Here is a tiny trained network, its code and every weight. The questions are about switching its units off for an input and a class, where a switched-off unit gives its printed mean instead of its output.

import numpy as np


def w(rows, s, z=0):
    codes = np.array(rows[::2]) - 128.0
    scale = np.full(codes.shape[1], s)
    scale[-1] = z or s
    return codes * scale


def f(y):
    return y / 2 * (1 + np.tanh(0.7978845608 * (y + 0.044715 * y**3)))


def log_softmax(a):
    a = a - a.max(-1, keepdims=True)
    return a - np.log(np.exp(a).sum(-1, keepdims=True))


def net(x, mask):
    res = np.array(x, float).reshape(1, 4) / 4 @ E
    y = f(res @ A[0][:, :-1].T + A[0][:, -1])
    res = res + np.where(mask, y, B[0][:, -1]) @ B[0][:, :-1]
    return log_softmax(res[-1] @ U[:, :-1].T + U[:, -1])


A, B = {}, {}
E = w([
[200,39,89,172,132,100],'x0',
[129,131,123,125,125,123],'x1',
[131,148,175,148,53,2],'x2',
[248,172,182,94,141,179],'x3',
],0.0093)
A[0] = w([
[133,142,208,162,11,31,88],'neuron 0',
[73,103,64,120,176,172,107],'neuron 1',
[175,50,62,180,147,136,137],'neuron 2',
[51,87,141,191,96,140,109],'neuron 3',
[183,115,151,131,121,124,153],'neuron 4',
[102,144,168,169,86,65,158],'neuron 5',
[80,143,77,185,167,71,114],'neuron 6',
[69,166,182,87,111,146,101],'neuron 7',
[203,162,193,145,169,112,91],'neuron 8',
[187,163,169,116,120,194,126],'neuron 9',
[195,178,162,158,90,160,112],'neuron 10',
[56,69,113,86,150,140,203],'neuron 11',
[50,195,120,58,157,138,130],'neuron 12',
[66,254,158,123,122,191,129],'neuron 13',
[71,103,87,146,116,95,118],'neuron 14',
[144,97,158,126,95,123,255],'neuron 15',
],0.0094,0.011)
B[0] = w([
[182,91,150,196,103,255,210],'neuron 0',
[176,156,152,178,140,167,181],'neuron 1',
[187,99,97,126,71,95,196],'neuron 2',
[136,179,155,183,199,72,164],'neuron 3',
[123,148,92,110,144,83,165],'neuron 4',
[146,150,110,156,97,150,199],'neuron 5',
[158,173,146,145,189,105,166],'neuron 6',
[223,51,118,127,160,66,173],'neuron 7',
[168,155,175,187,191,63,163],'neuron 8',
[156,177,108,202,137,122,203],'neuron 9',
[116,183,134,174,203,108,171],'neuron 10',
[141,186,121,135,111,147,224],'neuron 11',
[184,89,93,130,101,120,209],'neuron 12',
[180,86,85,115,100,81,241],'neuron 13',
[149,178,139,168,164,81,170],'neuron 14',
[101,188,101,61,62,124,254],'neuron 15',
],0.0093,0.0096)
U = w([
[123,181,165,167,204,72,110],'0',
[125,154,100,105,88,129,254],'1',
[144,83,139,175,121,245,123],'2',
[169,25,103,103,94,40,60],'3',
[55,142,143,64,98,145,151],'4',
[57,73,204,110,173,124,70],'5',
],0.011,0.0059)

Each question gives the input, the list of numbers given to net, and the class t.
The units are the neurons (one row each of A and B). Each row of codes is followed by its name. A weight is (code - 128) times the scale printed after its matrix; where a second scale follows, it is the last column's (A, B and U).
mask holds one flag per neuron, in row order. A switched-off neuron (its flag False) gives its mean, the last column of its row in B, instead of its output. The means were averaged over made-up inputs and are rounded, as every weight is.
A unit's drop is (log p(t) with every unit on - log p(t) with that unit switched off) / (log p(t) with every unit on - log p(t) with every unit switched off).
The circuit of an input: a set's keep is (log p(t) with only the set's units on - log p(t) with every unit switched off) / (log p(t) with every unit on - log p(t) with every unit switched off). Starting from the 12 units with the biggest drops (on a tie, the unit counted first), units are removed one at a time, each time the one whose removal leaves the highest keep (on an exact tie, the one counted first), for as long as the keep stays at least 0.8.
circuit, biggest first: the units of the circuit, biggest drop first
most important unit: the unit with the biggest drop
top k neurons: the k neurons with the biggest drops, biggest first
drop when u is switched off: that unit's drop, to one decimal
input [-7,4,-3,5], class 3: top 3 neurons => (neuron 13; neuron 7; neuron 12)
input [1,-1,-5,-5], class 0: top 3 neurons => (neuron 0; neuron 3; neuron 14)
input [-4,-3,5,-7], class 0: circuit, biggest first => (neuron 3)
input [4,1,-3,7], class 0: top 2 neurons => (neuron 8; neuron 10)
input [-5,-3,-1,6], class 0: top 3 neurons => (neuron 10; neuron 9; neuron 8)
input [4,-3,6,0], class 2: top 2 neurons => (neuron 0; neuron 13)
input [7,0,-6,4], class 3: top 2 neurons => (neuron 2; neuron 0)
input [3,-7,5,-3], class 1: circuit, biggest first => (neuron 15; neuron 7)
input [-5,-3,-3,-2], class 3: top 4 neurons => (neuron 13; neuron 12; neuron 0; neuron 7)
input [-1,-2,-4,-7], class 0: circuit, biggest first => (neuron 3; neuron 14)
input [7,-3,1,8], class 0: top 2 neurons => (neuron 8; neuron 10)
input [4,-4,1,-3], class 1: top 2 neurons => (neuron 13; neuron 7)
input [-2,5,-1,8], class 0: drop when neuron 5 is switched off => 0.0
input [-5,6,-2,-7], class 0: drop when neuron 6 is switched off => 0.1
input [-2,-3,0,-3], class 4: most important unit => neuron 9
input [-2,2,5,-3], class 2: drop when neuron 0 is switched off => 0.9
